Each row is shifted at random along 8 fixed directions that mean nothing.
Known rows, with every step that occurs
K/R/H/G/E/S/B: [  84  139  -77  246   23 -209 -151  -24  -85   92  -65 -228 -151   68
 -311  -28  127  -95 -164  176  219  230 -216  -26   75  -68   80   75
 -260  140  204 -171  138  152  198  152  -57  177   79   73  130  -52
  244   50  -12  -39 -187  -39   26   21  -20  -26]
B/E/R/G: [-170   34  -79 -177  268  -36 -192   24  146  -54  108  144  122  125
  221   92   65   59  -29  -35   46 -165  144 -177  107  -85  141   51
   14    9 -143  -62  -27   69   -8  123  108 -171 -348   -7  330  224
   93    4   39  -40  -80   91   56 -131 -184  -58]
R/H/S/B: [  35 -101  161  -15 -151  -24 -127  113   36  -60  200 -119   92  158
   83  220 -173  226  125  -59 -151   73   18 -112   10  210 -318  128
  -60 -117  -27  -12  -18  -16  -73 -108  -90  102  217 -215 -145 -656
 -386  -92  274 -422 -178  342  -67   40  -98 -129]
V/B/S/R/H/G: [ 464  223 -153  175  264 -150 -249 -143   62   54  187 -243  115   20
 -103 -134  404  -18 -121  544  139   92  -38   25 -110  -72   85  319
 -131  341 -216   39   74  477  579  440  -65  258 -114  304  124 -430
  284  133  149 -148 -240  186  -60   80 -104 -155]
H/S/B/K: [  99  283 -206   -2   92 -403   64  249  -53  388 -133 -175   80  314
 -175  154  285 -188  116  203 -127 -133 -277   45 -197  132  -26  127
   32  -16  -27  -66 -114  156  286  184  246 -462 -202   28   61 -239
   74 -157    3   27    4   -5 -223 -102  189 -155]
R/H/G/V/K/L/E/S: [-208  -87 -153  312   76 -172 -137  137   41  -52  -18  -36   43  -58
   41 -276 -134 -119  -26   71  -50   31 -133   60  -35 -107  129  302
  -31   41  498   11 -149 -115 -181  127   61 -135  -88    5  225  598
  107  204  129  237 -130   11  122 -161  102  135]
E/S/R/H: [ 115   38  -98 -239  -41  180   18 -296  -42  210  -21   76  -82  131
 -155   56   89  -53  -76 -148   47   47   83   95 -129  111  187  -34
   25   64 -267  -54  183  114  140  211  -32 -104  283  145   86 -312
   15  -82 -164 -222 -100  121  -21   33 -123   76]
L/E/S/R/H/G: [-168   81   78   82   73  404   67  -21   69 -257  188   23  157  -62
  -46   -4 -124  384   25 -246  210  113  -12   15   53   53  217 -174
   27 -120  143 -111 -350 -141  -65   13  201   74  243 -113  -66   91
  -70   69 -228 -167  -83   19   17 -251 -163  328]
E/L/S/B/K: [  92  188  140  209   12 -130   61  -42 -231  163 -187   84   44  -90
  213 -231  -18   41   60    2   14   10 -110  140 -118 -157 -136  -21
    2  190   42   21   30  137  359   74  -74 -134   83 -214  -35  -60
   31 -282   54    7   -2  -77  -52   32 -252 -166]
G/V/R/H: [ 159  -62  382 -126  -24  301  183 -291  -54  -42  299  223  726 -253
  133   37 -279  147  155 -155  -11   83  290  317   92   54  317  -12
   39 -116  -28  156 -183 -111  -72   47   15  -45  215   61  -57  374
 -137  169 -236   58 -192 -217 -112 -345  -94  250]
B/S/R/H/G: [ -14  257 -198   86  209  -27  363  -66  129  -61  110  -21  147 -119
 -257   69  328  -31   20  159  -58  113    5  231   75  142  335 -127
   63   53 -220  -89  -42   26  -99 -244 -181  262   59  468  -84 -133
   40   98 -203   -5  195  -66   78  -36   76   78]
L/H/S/B: [-213  205  100 -415 -303 -118  402  222 -223 -100 -185  106  -66   72
 -125  213 -232  -25  158 -458 -158  -70 -180   19  225  136  -23 -410
  105 -197  -48   31  142 -300 -189 -520 -188 -208  354 -126 -100 -376
 -323 -221 -106 -303  410  -97 -139  193 -159 -124]
E/R/G/V/B/K/L/H: [-149 -219 -105 -741 -113   31  394  222 -128   63 -111  391  194  262
   54  291 -153 -139  197 -437   79 -532 -165    0   38  205  157  -30
  173  -95  -69   76  -92 -195  -48 -201  214 -607  -10   79  -60  260
  -11   84 -341  101  111 -162 -195  -83  367  -42]
G/R/H/S/B: [-242  -89  206  355 -145   73  184 -170 -125 -142  238  257  239 -306
    6 -321 -120  290  -67 -248  130  473    5  353 -126 -147  406 -235
 -311   10  403 -268   30 -513 -242 -392 -174  326  540   22  175   77
  -81 -169   25 -411 -196 -241  373 -221 -551  170]
G/E/L/S/B: [ 111  182   12 -328 -186 -356  -49  199  -96  221 -221 -126 -266  207
  -57  264  -23 -333  -42 -110 -187 -218 -157 -111   25   19 -125  166
  135  141 -178   98  272  251  281  131 -142 -264  -51  -28  -55 -263
  113 -162   11  110  227   84 -284  316  170 -293]
S/B/E/R/G/V/K/L: [-131 -322   -6 -263   55 -246   68  149 -190  -52 -172  259   62 -123
  405  -99 -219 -417   24  -71  -77 -336    9 -126   88 -303  -76   15
  -40   71  142  272  105 -110  -83 -276  -83 -359 -433 -177  193  621
  152  -21  122  228  -99 -203    0  112   13 -352]
E/R/H/G/V/K/L: [ 519  164 -116 -163  101  109  207 -305 -143  225 -412  226   29  -42
  -51   13  413 -498 -116  224  -15 -266  204  205 -145  333  147   34
  236   86 -519  109   90  458  155   52  -78  -71 -116  215 -189   77
  300  101  -76  242  174 -153 -190   75  230 -107]
R/H/S/B/K: [  25   71  157   70  -58  261   92   30 -123  138   27   81  215  167
   35   60  -12  338  150 -211  166   22  -55  105 -242  211  -30 -158
  -61 -166  106 -206 -333   -5  167  101  430 -271  274 -388  -79 -352
 -208 -232  -85 -264  -93  -35 -149 -330 -113  205]
K/S/R/H/G/V/E/L: [ 109 -196  -67 -215  -49  369  -52 -155  -12   41 -129  221 -191   95
   55   17  104 -136 -191 -186 -271 -169  329   99 -127  276   70  -47
  233  -77 -330   -5   57  -73 -219  -39  -92  128  115  115 -148   -8
    3   23   68   52  316   14    3  113  219  221]
R/H/G/E/L: [  -7  -42   82 -409  118   48  323  171  -39   35  -60  329  -74  155
  -79  426    0 -293   80 -289 -210 -543   33  -30  -84  362  131  158
  272  -41 -184  134  -22   -2  -31  137   81 -465  -83   41  -95  116
  184   35 -175  183  422  -15 -296   70  346  -61]
G/R/H/S/B/E: [-117  128   24   49  -33  -89  -21   67  100  129   72 -379  -43  191
 -533  251  233  103  -88  267   49  133 -101   29   61  269  223 -107
  -89  -87   47 -333   27   31   62  182  393  -47  -43  190  144 -109
   -8  -44 -162   28  122  -72  -80 -252  188  228]
K/R/G/E/S/B: [-117  -19  -31 -156 -165 -175 -164  317  221   93  199 -109  255  256
  -88  440 -206   73   40 -234   12 -150 -131 -152    3  234  129  188
  -59 -130  134 -183 -255  153 -179 -139  178 -153   47  -26 -191    5
  -44    4 -152  112 -216  -81 -152 -186  439   36]
V/K/S/R/H/G/E/L: [-196 -153 -134  251  154 -206  209   50   27 -144  -43   -7 -275 -155
 -120   60   10 -311   14  145 -175   32   -7    0  102 -186  -96  139
   68  110   33  110   99  -88 -283 -226 -246  195 -295  115    6  281
   92  145  -50  209  211   31  151  253  202 -124]
G/V/H/S/B/K/L/E: [ 162   85  145    8  -46  143 -132   19  -33   15  -38  -71   54 -109
  126 -181   74  110    8   75   34   73  -13  -10  -69   77 -246  -20
   81  -75  128   67   91   94  211  221  161    7  -58 -182 -122  -71
   30  -51  148  112  215   31 -126  -77  -74   38]
V/E/S/B/K/G: [ 258  443 -219   53  178 -232  -17  120   41  264 -160  -97  229  158
 -145  153  297 -230   72  124   71 -329 -146  -50  -87  236  110  137
   61   52  -96   28 -156  421  237   39  124 -225  -62  182 -145 -168
  128  127  -87  239  157 -205 -241  -35  528  -26]
V/K/G/H/S/R: [-335 -139 -252  -32 -128  -23  253  132  270  -97  199   51  -63  -40
  -61   37  -45   53   99 -210  -36  165   -3   91 -175 -137  241 -182
  -55 -250   50 -102 -299 -486 -560 -518   15  116   75  181  -16  -18
 -287   30 -122 -171  -96  -19  358  -34    8  128]
L/E/R/H/S: [  14  360   54  -32  -98  492    8 -112  -63  -67  -95 -163 -159  101
 -314  167   78  218  -45 -137  163  231   85   84  115  251  173 -252
    9 -249 -158 -104 -139  147   63  262  359 -130  311 -172   64 -199
 -114  -23 -211 -267   78   99 -204 -206 -274  327]
V/H/S/B/K/L/E: [ -81   -2  -13   20   88 -298  -87  135    0  -87  -12 -162 -137 -105
   38 -114   10  -69  173  236 -139   23 -207 -170  140  -89 -511   65
  104   38   69  238  343  -20   81  -33 -157   10 -269  -35  -27 -175
  -55  -24  217   34  283  245   31  239 -101 -349]
B/S/R/H/G/V/K/E/L: [-142 -398  105   13   10  217 -104   77 -125 -110   53   19 -172   72
  195  -16 -325  -61  -82  -82   46 -188    1  -58  -35 -134 -115  117
 -116  -38  299  214 -201 -135  -91  209  300 -247 -127 -320   34  473
   13  162   85   90 -177    4  -34  -47  130  142]
V/H/S/B/E/L: [-180 -309  261   90 -149 -275 -198  245   78 -102  303  -68  -22   76
  152  140 -297  252   26  232 -320 -220  -62  -77  -23  290 -317  411
  -11   63  117   16   30  -93 -225   -4  -49   43 -133   18 -122  -28
 -315    6  480  -12  -17  278   18  140  114 -225]
K/H/G/V/E: [ 146  -78  226  328  136  186 -182 -325 -203 -175  -55  272  123 -233
  324 -665  -66  111  -47  -16   87  284  234 -159  132 -442 -114 -174
  -93  -81  461   73   73 -557 -164  258 -138  271  -49 -294  393  379
   37  210  400  -43  -13  -49  282  -55 -555  254]
K/B/E/S/R: [  -4  158  -49   10   26 -143 -193 -101  -18    9 -221 -270 -232 -108
 -100 -166  -38 -103 -103  233  -91  139  -58 -194  256 -226 -159 -153
  -56   66 -156  213  330  182  205   80 -239   65  -29    4   91  -55
   64 -127   77  -23 -116   66    3  279 -267 -241]
H/G/E/L/S/B: [-188  -47  -11 -167 -325  167 -105  128  136   15 -113   91 -298  401
  -19  222   21  242 -133 -422  -42  -62    4  -37 -182  333  -37 -106
  161 -175 -175 -397 -160 -131 -250 -108  157  210  273 -203 -254 -363
 -219 -139   66 -190  275  151   80   28   88  270]
K/G/V/E/R/H: [ 185   57    9  183   98  294   -8 -569  -36   66  -55   51   90  -36
 -194  -59  294    7 -159  183  232  310  289  178  163  146  259   -7
   13  -13 -164 -214   99  -44 -158   97  -56  476   94  299   65  135
   12  377  -88   30  -73   40  184 -160   26  351]
L/H/S/R/G/V/E: [ -47  133 -100 -273  113 -299   85  134  -29  -94  -37 -111  118 -197
   81  -13 -105 -412  131  -59 -274  -17   89 -115  379 -364   75 -111
  219    3   37  272  234 -172  -80 -231 -386 -122 -315  203  293  256
   85   95 -164  357  292 -187 -142  170  140  -86]
G/H/S/R: [ 145  404  -48 -261  -29 -222  476  184  -42  109   30 -134   55 -305
 -254  193   10 -361  112   22 -194    7 -138  108   74 -136  340 -131
   18    6  -96  339   68   78  169 -162 -224 -412    5  381   -4    8
  150 -148 -359  149   63 -222 -282  128   -9 -288]
S/B/E/L/H/G/V/K/R: [  25 -225   78   -7   -8   24    8 -278 -210   -5 -166  175  -16  -51
    4 -408   28  -16 -157   53  290   36   38  298  -54 -170  242 -274
 -105    2   89 -196  -38 -275  -20  -30  154  140  -36    0   95  534
  212   28  -76   39  -88 -374  262 -150 -170  110]
S/B/E/R: [-228   67  274   24 -103   40    6 -101  -27 -118  -20 -153   81  -12
 -139  223 -188  307   -6  162   22  145    5 -121  444  114  -95 -202
   16 -182  -62 -125  -78 -114 -244 -191  106  193 -129 -101 -180  295
 -285   33  -22   32 -161   67   36  -67 -139    5]
V/K/H/G/E/L: [ 164   33  178 -207   12  316  235 -163  -38 -156 -334  327 -299   15
   47  233    9  -93   52 -192 -139 -324  287 -115   -2  372 -376 -178
  416 -127 -563   85   62  159 -212 -151 -126  102   -6 -311 -439 -409
 -131  -31   13    9  666  118 -148  320  138  -60]
B/K/S/R: [ 310  184 -118  486   88  206 -330 -275  123  181  109 -143   87 -103
   71 -406  297  275  -77  262  128  449  124  -59 -223 -366 -129  -30
 -247    9  105   -7  -51  199  255  455  134  306    8 -105   71  -97
   58 -107  190 -163 -423   70  227 -107 -489  130]
H/S/R/G: [-155  372 -306   28   97  -70  159  213  300 -199  -61 -354  -78   53
  -73  409  188  -50   71   73 -268  158  112 -230  401    5 -177 -195
  140 -155 -446   30   42  280 -310 -446 -259  275 -247  128  -95 -304
 -236   -8 -147  -28  262  109  -67  133   53  -84]
E/S/B/K/L: [-163 -269 -166  316  -43  -96   -5  -36   70  113 -104  266  -76  100
  101 -200  145   98   34   53 -193  -15  -86   -1 -244  204 -296   43
  -82  -26   91 -149   90 -211 -359 -247 -153  239  145   31 -149  -11
 -188 -104  389 -119  -50  129  415   40 -120  -79]
K/R/H/G/E/L/S: [  31  -57  -29 -223  127   79 -101   23   12 -143 -131   69 -426  -28
  117  -44  -79 -197   61 -201  -94 -111  139  -99   73 -181 -168  -11
   83   74 -293  282  199  131  208  210 -257  -75   72 -101   94 -218
  148 -114    1  -84  188  178  -28  330 -186 -188]
K/H/S/B/E: [-106  -47  172   10  -30 -320  -75  291   47  -55  173 -288   87   48
 -129  156 -182  111  148  248 -158  -88 -200 -246  206   89 -274   77
 -105  -92  283   92   17 -112  -38   37  113 -223 -193  -79   42 -166
 -189  -10  241  -13   40  133 -144  -24  133 -185]

Rows
[ 126   67  205  160  218  -61   71 -282 -174   25   -7  155   92 -477
   -8 -204  -66 -159   -1  241   77  162  -47  225   48  -99   81  -77
  -29  108  -22  250  130    2  195 -215 -365   28   78  142  -92   62
  215 -102  -30   11  -93  -64   72   43 -211 -286]  G/H/S/B/K/E/R
[  64  239 -158 -266  248   94  -75    5   14  -75 -249  -64 -170   -5
   58   69   47 -203  101 -145   43 -101  197 -302  154 -222 -209 -319
   66  -46 -474  238  156  245  242 -152 -154  -32  -27 -170  -56 -433
  -12 -134 -130 -118   66  -67  -68  339  -21 -182]  V/E/S/B/K/G/R
[ 242  -42   72  -21   96  402 -374 -283  204  -69   83  357   95 -223
  402 -327  160  192  -67 -306  287   80  325 -105 -398 -277   20 -164
   30  119 -173  -76   74  312  392  211   20  309  113 -302   89 -331
  307 -297  -36  -50  142 -115  111  -27 -396  136]  V/B/K/L/S/R/G/E
[-207  -44    2  172   12 -152  277  140  -78 -134  -10  250  210 -219
   22 -187 -111 -108   20  -80 -155  -46 -112  400  -42   96  338   51
   45   43  269   38  -42 -242 -209 -365 -201  -76  202  249  101  319
   86   28  -37  119  389 -325   37 -151  145   98]  R/G/V/B/K/E/L/H/S
[  61    1 -107 -336  181   29   83 -149  -41   46 -168  255  -42  -41
  -84 -139  111  -82  114 -190  131 -100   -4  156  -93   32   51 -411
  100  -44 -352  -33   84  -11  206 -236 -151    9  204   56 -171 -327
  196 -267 -251 -126  174 -202   94   94  -73 -150]  L/H/G/E/S/B/K/R
[-259 -197 -106 -125 -142 -120  145   14 -118  -61 -455   41 -144   81
  216  -85 -202 -299  -73 -203   37   49    0    9  273 -265  -45 -137
   90  -92 -136   68   53 -159 -292 -432 -118  -19 -111 -249   48  262
  -72  112 -137   14    2  -92   79   86  118  -54]  E/L/S/R/G/V/K/B
[-209  -45  214  287 -118 -117  -35  -71  -96 -243 -119 -106 -234 -186
  -85 -263  -78  208   45  199    2  183  -69  -78  202  -75 -353 -353
  -72  -17  196  -99  265 -187 -140 -240  -99  344   38 -214   84 -131
 -283 -144  242 -113  324   -6  234  155 -375  -44]  V/K/L/H/S/B/E
[ 300   65  137 -319 -198  410   85 -292   77  138    4 -140   82   -8
 -153  354    3   -2  -15 -104  -88  -12  304  168   50  390  123  -36
  355  -21 -528  -14   12  347   72   42  -44  106  256  220 -412 -311
 -121   25 -416  224  161   34 -323  -19  435  252]  G/V/E/L/S/R/H
[ -39   83 -301 -379  -68  -80 -192  127   98   35 -113 -306 -275  239
 -124  127  -57 -155  -15  -41 -186  -57  -24 -259  164 -106 -110  -64
  211  -81 -208   77   24  -33  -15   58 -105  -36 -136  103   12  -94
  -74   62  -65  104  -62  164  -91  288  190   22]  L/H/G/V/E/S/R
[-281 -202 -369 -257  113 -179  337  231  192   87   67  113 -308   58
   56  114  134 -219  123 -169   21  -26 -113  -96  -61 -274   36  -33
  -44   50  -28  -15  128 -237 -140 -247 -143 -209 -199  286  235 -124
  -24  -50 -234   -8   90  154  255   76   84 -143]  B/K/L/S/R/G/H
[-175   73  126 -133 -127  258  168  166   -9 -255   -5  104 -274  -72
  122  268 -184   54  -26 -347  -39  -73  133 -155  117    5  -98 -132
   61  -60 -109   77   70   86 -187 -114  -28   -7  -24 -225  -35   24
  -87  -67 -115   40  369  -61 -160  199  -77   35]  V/H/S/R/G/E/L
[-115 -291  409  134 -188  534 -116 -187   62 -151  224  195  -34  -54
   60   10 -112  559 -167 -152   -3    2  286  200 -271  444   74 -111
  -49  -55  -75 -325  -76  -80 -142  -13  185  311  459 -138 -236 -136
 -223 -236  144 -246   30   11  132 -187 -188  282]  G/R/H/S/B/E/L
[-301 -341  -80   -3  -17 -155   -8  184  153  -94  378  217  377 -159
  115 -152 -412  148  136 -230   62  -45 -225   10 -251 -271  267  146
  -94   18  440   33 -412 -412 -179 -243   55 -176   35   25   -2  358
   92    3  -98   61 -419 -150  157 -132  147    3]  V/B/K/H/G/E/S/R
[ -73 -411 -146 -222   14   27  -25  174  -33  106   83  197  -84  211
  136  115   -5  -32  142  -95  -65 -317 -135  -81 -280  182 -245  154
 -118  -20  -21  115  -44  -90   53  -36  106 -346   42  -68  -72 -157
  -38 -126  192 -242 -332  225   29   37   29 -287]  E/R/H/S/B/K/L
[-133 -102   34  367 -125   33  -39   20  -98 -105 -268 -223 -441  119
   -3  -23   83   69 -269  279  -20  109   51  -18  128  100 -320  -32
 -101   29   59 -262  117   41 -242  -73   81  298 -206 -203   40   26
 -169   47  306   32  272   71   60   31   99  111]  R/G/V/K/H/S/B/E/L
[   3 -373 -123 -312 -228  160  -28   25   94   88   60  147   30  284
  310   81 -222   34    7 -317  137 -203  117  -37 -250  -30  -66  173
   81  -83  -11  -80 -312 -128 -275   23  282 -283 -109 -233  -78  -45
 -165  153   -9  -30 -202  124  -24 -129  393  159]  E/L/S/R/G/V/K/H
[-115  -31  -44 -474 -209  122  160    0  -45 -140 -230 -110 -387  129
  -76  247  -61  -73   -5 -182  -85 -137   79 -103  416  132 -259 -247
  251  -22 -406   40  393   18 -151 -312 -266  202   96   86 -218 -305
 -258  114 -182   75  460   98  -99  365  278   -6]  K/B/S/R/G/V/E/L/H
[-106 -197  -98   29  -78  195   47  126  -54 -125   29   46   64  -69
  195 -230 -181  171  -18 -143   26  135  -31   19  -15 -344  -29 -105
 -132  -71  204  107 -241 -241  -29 -140   81   75   36 -150  -54  233
  -66  -25   11 -101 -239 -106  110  -12 -100  102]  E/L/H/G/V/B/K/S/R
